Below are the code and all the weights of a small trained network. Each question names an input and a class and asks about switching units off, where a switched-off unit gives its printed mean instead of its output.

import numpy as np


def w(rows, s, z=0):
    codes = np.array(rows[::2]) - 128.0
    scale = np.full(codes.shape[1], s)
    scale[-1] = z or s
    return codes * scale


def norm(h):
    return h / np.sqrt((h * h).mean(-1, keepdims=True) + 1e-5)


def f(y):
    return y / 2 * (1 + np.tanh(0.7978845608 * (y + 0.044715 * y**3)))


def log_softmax(a):
    a = a - a.max(-1, keepdims=True)
    return a - np.log(np.exp(a).sum(-1, keepdims=True))


def net(x, mask):
    res = np.array(x, float).reshape(1, 4) / 4 @ E
    u = 0
    for l in range(3):
        y = f(norm(res) @ A[l][:, :-1].T + A[l][:, -1])
        res = res + np.where(mask[u : u + 14], y, B[l][:, -1]) @ B[l][:, :-1]
        u += 14
    return log_softmax(norm(res)[-1] @ U[:, :-1].T + U[:, -1])


A, B = {}, {}
E = w([
[54,157,125,27,61,39,147,150,174,138,157],'x0',
[162,125,134,183,110,77,212,203,127,204,81],'x1',
[232,94,175,113,47,90,133,79,254,75,43],'x2',
[109,157,21,197,33,148,210,152,125,14,180],'x3',
],0.0065)
A[0] = w([
[128,143,32,202,114,109,154,137,111,42,104,35],'L0N0',
[75,194,103,54,74,29,120,124,120,155,150,47],'L0N1',
[88,143,156,43,93,47,135,160,159,102,155,25],'L0N2',
[211,82,159,173,67,130,62,106,197,79,63,72],'L0N3',
[132,43,229,98,182,153,83,112,109,216,108,135],'L0N4',
[206,94,148,153,78,108,227,231,93,213,117,59],'L0N5',
[180,109,111,221,144,33,199,183,120,228,112,16],'L0N6',
[194,133,148,199,164,247,118,153,147,143,131,32],'L0N7',
[141,205,56,118,189,205,102,170,3,183,154,84],'L0N8',
[82,99,126,86,116,179,47,22,145,59,192,57],'L0N9',
[146,186,82,171,105,159,202,104,122,76,133,33],'L0N10',
[103,125,108,163,62,134,139,163,87,46,171,54],'L0N11',
[135,151,113,74,149,192,8,70,107,30,154,23],'L0N12',
[200,131,143,228,185,213,103,101,92,98,85,2],'L0N13',
],0.0054,0.0037)
B[0] = w([
[186,123,193,140,140,169,94,185,159,148,180,171],'L0N0',
[152,2,150,113,122,196,194,145,113,142,93,188],'L0N1',
[144,34,124,104,126,205,187,148,74,187,119,178],'L0N2',
[93,129,158,194,123,32,146,88,39,102,145,205],'L0N3',
[179,175,148,141,75,146,80,210,166,133,214,253],'L0N4',
[58,211,122,108,137,194,87,103,175,66,50,190],'L0N5',
[47,223,99,126,138,209,106,147,180,114,50,181],'L0N6',
[112,73,131,47,78,185,158,74,86,173,138,161],'L0N7',
[132,99,167,184,118,37,169,98,111,103,92,227],'L0N8',
[72,199,117,190,141,145,164,190,200,159,35,196],'L0N9',
[192,146,177,108,131,132,104,179,138,149,157,156],'L0N10',
[175,112,150,167,128,114,99,186,178,173,127,166],'L0N11',
[68,224,119,145,111,196,134,168,177,124,4,188],'L0N12',
[96,25,153,4,62,224,202,102,47,181,119,182],'L0N13',
],0.0067,0.0055)
A[1] = w([
[196,11,90,178,253,124,126,175,165,136,42,89],'L1N0',
[28,126,87,151,232,124,99,143,54,149,177,81],'L1N1',
[181,138,53,170,105,169,179,136,106,57,189,39],'L1N2',
[171,93,176,107,151,117,116,21,188,24,88,59],'L1N3',
[100,177,79,132,153,152,102,126,174,131,23,59],'L1N4',
[71,149,125,141,208,155,153,160,70,117,198,83],'L1N5',
[110,120,99,96,156,103,104,42,159,69,123,120],'L1N6',
[159,55,87,86,133,210,168,82,111,155,136,49],'L1N7',
[187,186,86,133,88,145,109,158,144,112,238,20],'L1N8',
[45,105,64,6,103,68,159,157,205,135,178,51],'L1N9',
[98,143,180,155,161,15,194,117,59,71,128,4],'L1N10',
[204,167,145,113,176,125,83,146,137,159,180,52],'L1N11',
[72,195,57,80,152,186,81,67,180,99,113,84],'L1N12',
[82,75,84,112,109,130,157,97,104,104,121,99],'L1N13',
],0.007,0.004)
B[1] = w([
[115,114,223,200,144,87,165,167,98,144,159,117],'L1N0',
[203,181,57,167,2,88,122,51,180,147,77,228],'L1N1',
[127,99,78,42,143,154,35,91,185,121,132,170],'L1N2',
[139,188,20,169,84,109,160,95,94,222,138,185],'L1N3',
[95,202,145,186,169,111,134,170,80,125,115,253],'L1N4',
[183,108,82,144,70,117,139,40,210,135,76,202],'L1N5',
[126,208,132,143,134,90,149,140,125,143,114,115],'L1N6',
[127,53,194,104,168,123,193,161,96,108,118,179],'L1N7',
[139,104,116,126,89,127,113,175,167,51,177,147],'L1N8',
[142,74,127,122,98,252,160,44,65,156,42,223],'L1N9',
[191,188,167,120,117,62,162,146,79,133,147,160],'L1N10',
[106,55,152,162,160,105,86,153,215,146,188,154],'L1N11',
[148,231,193,125,116,132,167,211,83,136,65,195],'L1N12',
[157,116,201,117,143,94,151,153,138,139,143,151],'L1N13',
],0.0063,0.0035)
A[2] = w([
[111,127,164,44,242,90,46,113,133,188,107,63],'L2N0',
[129,168,161,70,107,104,112,132,106,142,132,140],'L2N1',
[124,84,88,113,133,179,128,120,64,164,140,86],'L2N2',
[143,131,65,133,141,159,175,182,105,17,207,4],'L2N3',
[141,138,89,178,98,1,129,37,94,158,142,94],'L2N4',
[121,48,108,65,140,182,161,77,92,144,133,76],'L2N5',
[52,86,178,120,87,107,160,173,169,124,97,173],'L2N6',
[47,169,228,105,110,77,155,189,42,58,192,144],'L2N7',
[145,137,157,149,115,145,196,127,103,61,136,151],'L2N8',
[203,97,100,122,131,143,76,175,192,115,193,153],'L2N9',
[135,89,119,104,200,198,72,108,71,112,108,63],'L2N10',
[140,109,218,143,158,121,122,165,161,172,210,209],'L2N11',
[134,136,168,86,242,83,8,103,107,211,133,61],'L2N12',
[98,164,158,110,102,125,132,131,95,117,192,99],'L2N13',
],0.0081,0.0036)
B[2] = w([
[96,119,53,168,8,192,152,99,185,73,129,183],'L2N0',
[115,117,98,197,121,136,169,174,64,67,158,161],'L2N1',
[141,90,179,101,81,121,109,89,150,143,90,173],'L2N2',
[72,105,118,105,2,171,51,89,189,151,133,153],'L2N3',
[235,157,62,56,153,56,140,116,125,133,192,252],'L2N4',
[150,66,221,113,152,140,180,89,100,123,111,226],'L2N5',
[171,156,159,180,200,139,68,111,54,136,158,254],'L2N6',
[163,168,124,48,208,129,93,169,52,116,178,164],'L2N7',
[82,118,151,100,141,99,81,123,115,177,156,196],'L2N8',
[80,126,159,121,175,133,115,137,149,177,232,207],'L2N9',
[155,117,76,137,81,92,182,69,147,162,55,152],'L2N10',
[119,93,86,102,182,99,152,188,104,128,184,232],'L2N11',
[71,115,94,139,11,217,105,97,197,59,179,199],'L2N12',
[149,112,139,98,143,110,96,185,113,126,121,112],'L2N13',
],0.0074,0.0046)
U = w([
[64,243,142,160,105,186,129,159,136,123,33,170],'0',
[141,18,188,88,87,187,186,77,74,166,97,141],'1',
[106,99,119,117,65,163,74,159,207,117,240,144],'2',
[197,178,77,110,95,26,151,68,106,146,141,155],'3',
[133,133,182,107,253,98,131,201,66,118,164,208],'4',
[92,81,130,109,194,79,113,124,146,43,109,40],'5',
[71,78,102,105,209,77,108,101,154,93,103,1],'6',
[71,99,122,103,182,82,119,101,149,72,111,19],'7',
],0.013,0.0067)

Each question gives the input, the list of numbers given to net, and the class t.
The units are the neurons (one row each of A and B). Each row of codes is followed by its name. A weight is (code - 128) times the scale printed after its matrix; where a second scale follows, it is the last column's (A, B and U).
mask holds one flag per neuron, layer by layer. A switched-off neuron (its flag False) gives its mean, the last column of its row in B, instead of its output. The means were averaged over made-up inputs and are rounded, as every weight is.
A unit's drop is (log p(t) with every unit on - log p(t) with that unit switched off) / (log p(t) with every unit on - log p(t) with every unit switched off).
The circuit of an input: a set's keep is (log p(t) with only the set's units on - log p(t) with every unit switched off) / (log p(t) with every unit on - log p(t) with every unit switched off). Starting from the 12 units with the biggest drops (on a tie, the unit counted first), units are removed one at a time, each time the one whose removal leaves the highest keep (on an exact tie, the one counted first), for as long as the keep stays at least 0.8.
units of the circuit, in order: the units of the circuit, biggest drop first
k most important neurons: the k neurons with the biggest drops, biggest first
k most important neurons of layer l: the k neurons of layer l with the biggest drops, biggest first
drop of u: that unit's drop, to one decimal
input [6,-4,-2,-6], class 1: most important neuron of layer 2	L2N5
input [7,-8,4,7], class 0: 2 most important neurons	L0N9, L0N4
input [-5,8,-3,-8], class 0: 2 most important neurons	L0N6, L0N5
input [4,-4,5,-3], class 3: 3 most important neurons	L0N3, L1N3, L0N13
input [-6,2,4,7], class 2: 4 most important neurons	L0N0, L0N10, L0N1, L0N2
input [5,4,8,8], class 2: 2 most important neurons of layer 2	L2N9, L2N3
input [8,5,-8,3], class 1: 3 most important neurons	L1N9, L0N1, L0N3
input [0,-3,-4,2], class 3: 4 most important neurons of layer 0	L0N8, L0N5, L0N6, L0N4
input [6,-7,0,-8], class 2: 2 most important neurons of layer 1	L1N11, L1N1
input [0,-4,8,6], class 3: units of the circuit, in order	L0N3, L1N3
input [-5,-5,6,0], class 3: 2 most important neurons	L0N3, L1N3
input [-7,-3,0,8], class 2: 2 most important neurons of layer 1	L1N8, L1N9
input [8,-7,3,2], class 1: 4 most important neurons of layer 0	L0N2, L0N1, L0N5, L0N6
input [-6,-8,-2,6], class 0: units of the circuit, in order	L0N12
input [5,5,7,-7], class 2: 3 most important neurons	L0N8, L0N4, L1N1
input [8,-7,-7,3], class 1: 3 most important neurons of layer 0	L0N1, L0N5, L0N6
input [8,-4,-8,-5], class 1: 2 most important neurons	L1N9, L0N1
input [-5,-7,-8,-7], class 3: 3 most important neurons of layer 0	L0N8, L0N5, L0N6
input [1,-4,-5,3], class 3: 2 most important neurons	L0N8, L0N5
input [6,-5,-7,-3], class 3: units of the circuit, in order	L1N1
input [6,-1,-7,-4], class 3: 4 most important neurons	L1N1, L0N13, L2N4, L0N8
input [2,5,0,-1], class 0: 2 most important neurons	L0N6, L0N5
input [6,-7,1,-5], class 0: 2 most important neurons	L0N9, L0N12
input [3,2,1,0], class 4: 2 most important neurons	L1N0, L0N13
input [-7,1,-5,-6], class 1: 2 most important neurons	L0N13, L0N7
input [7,-7,4,-2], class 0: 3 most important neurons of layer 0	L0N9, L0N12, L0N13
input [-5,-5,2,-4], class 0: units of the circuit, in order	L0N12
input [-6,3,0,7], class 2: 2 most important neurons	L0N0, L0N10
input [3,-6,8,4], class 3: drop of L2N4	0.1
input [-2,2,2,8], class 2: drop of L2N5	0.0
